Below are the code and all the weights of a small trained network. Each question names an input and a class and asks about switching units off, where a switched-off unit gives its printed mean instead of its output.

import numpy as np


def w(rows, s, z=0):
    codes = np.array(rows[::2]) - 128.0
    scale = np.full(codes.shape[1], s)
    scale[-1] = z or s
    return codes * scale


def f(y):
    return y / 2 * (1 + np.tanh(0.7978845608 * (y + 0.044715 * y**3)))


def log_softmax(a):
    a = a - a.max(-1, keepdims=True)
    return a - np.log(np.exp(a).sum(-1, keepdims=True))


def net(x, mask):
    res = np.array(x, float).reshape(1, 6) / 4 @ E
    y = f(res @ A[0][:, :-1].T + A[0][:, -1])
    res = res + np.where(mask, y, B[0][:, -1]) @ B[0][:, :-1]
    return log_softmax(res[-1] @ U[:, :-1].T + U[:, -1])


A, B = {}, {}
E = w([
[85,108,236,147,110,170,110,132,100,229],'x0',
[172,250,86,165,83,128,53,167,117,134],'x1',
[169,175,88,190,131,132,47,81,164,213],'x2',
[176,99,125,42,93,155,71,98,190,125],'x3',
[135,105,42,66,186,37,125,69,104,191],'x4',
[99,132,116,129,63,72,160,47,241,122],'x5',
],0.011)
A[0] = w([
[126,149,161,99,183,165,101,113,43,126,220],'neuron 0',
[78,102,106,128,130,37,161,111,173,153,251],'neuron 1',
[132,140,106,99,125,125,129,109,215,89,221],'neuron 2',
[2,88,155,154,127,117,138,169,136,96,239],'neuron 3',
[126,167,148,162,149,216,133,171,128,113,228],'neuron 4',
[105,130,153,173,150,179,188,165,158,140,205],'neuron 5',
[119,119,154,87,174,129,83,139,61,188,185],'neuron 6',
[152,173,68,101,157,123,126,218,99,128,127],'neuron 7',
],0.0096,0.0032)
B[0] = w([
[244,78,123,36,163,181,122,223,78,131,211],'neuron 0',
[48,194,174,80,141,94,138,74,118,173,222],'neuron 1',
[232,136,108,165,190,180,193,40,168,94,207],'neuron 2',
[59,211,202,116,113,225,159,106,80,172,255],'neuron 3',
[93,138,103,150,82,210,88,188,149,108,227],'neuron 4',
[109,136,193,95,75,183,109,117,96,128,220],'neuron 5',
[255,82,99,94,202,137,180,166,158,171,212],'neuron 6',
[62,121,36,181,88,46,93,199,98,117,192],'neuron 7',
],0.0084,0.012)
U = w([
[106,116,41,147,137,107,94,208,58,64,132],'0',
[171,223,85,141,125,71,50,25,246,248,185],'1',
[202,34,135,52,211,128,169,210,82,206,156],'2',
[62,184,213,78,144,122,198,57,53,157,20],'3',
[118,126,220,185,53,202,109,157,123,120,51],'4',
[158,142,77,119,128,151,177,75,227,2,255],'5',
],0.0092,0.0018)

Each question gives the input, the list of numbers given to net, and the class t.
The units are the neurons (one row each of A and B). Each row of codes is followed by its name. A weight is (code - 128) times the scale printed after its matrix; where a second scale follows, it is the last column's (A, B and U).
mask holds one flag per neuron, in row order. A switched-off neuron (its flag False) gives its mean, the last column of its row in B, instead of its output. The means were averaged over made-up inputs and are rounded, as every weight is.
A unit's drop is (log p(t) with every unit on - log p(t) with that unit switched off) / (log p(t) with every unit on - log p(t) with every unit switched off).
The circuit of an input: a set's keep is (log p(t) with only the set's units on - log p(t) with every unit switched off) / (log p(t) with every unit on - log p(t) with every unit switched off). Starting from all 8 units, units are removed one at a time, each time the one whose removal leaves the highest keep (on an exact tie, the one counted first), for as long as the keep stays at least 0.8.
units of the circuit, in order: the units of the circuit, biggest drop first
most important unit: the unit with the biggest drop
k most important neurons: the k neurons with the biggest drops, biggest first
drop of u: that unit's drop, to one decimal
input [-3,7,7,-1,5,-3], class 0: units of the circuit, in order : neuron 7
input [4,8,-1,7,-7,-8], class 0: units of the circuit, in order : neuron 7; neuron 3
input [-6,-2,-1,2,1,-4], class 0: units of the circuit, in order : neuron 7; neuron 6
input [-3,4,3,1,-7,-4], class 0: units of the circuit, in order : neuron 3; neuron 7
input [-8,-8,6,-4,3,1], class 1: 2 most important neurons : neuron 1; neuron 3
input [5,7,8,-2,1,-6], class 2: 2 most important neurons : neuron 6; neuron 0
input [-7,-8,3,-2,0,8], class 3: 3 most important neurons : neuron 1; neuron 6; neuron 4
input [1,2,-2,-1,7,1], class 1: units of the circuit, in order : neuron 3; neuron 0
input [-3,-2,-7,-4,-4,-3], class 4: 2 most important neurons : neuron 1; neuron 4
input [-5,-5,-6,3,-1,6], class 3: 2 most important neurons : neuron 1; neuron 3
input [7,-6,5,-7,-5,7], class 3: 2 most important neurons : neuron 1; neuron 3
input [-7,-6,5,2,0,-2], class 5: 2 most important neurons : neuron 2; neuron 3
input [-1,-7,-4,7,-2,-2], class 3: 4 most important neurons : neuron 6; neuron 0; neuron 3; neuron 4
input [5,7,8,7,5,-4], class 2: most important unit : neuron 6
input [-1,5,7,-4,-7,-5], class 0: 2 most important neurons : neuron 7; neuron 3
input [1,6,1,7,-6,8], class 5: 2 most important neurons : neuron 2; neuron 1
input [8,8,7,-3,1,-7], class 2: drop of neuron 6 : 0.3
input [-8,0,-2,2,8,-6], class 0: drop of neuron 7 : 2.1
input [0,5,-1,-6,-4,-5], class 0: drop of neuron 1 : 0.0
input [-5,-5,3,-7,-5,-5], class 4: most important unit : neuron 5
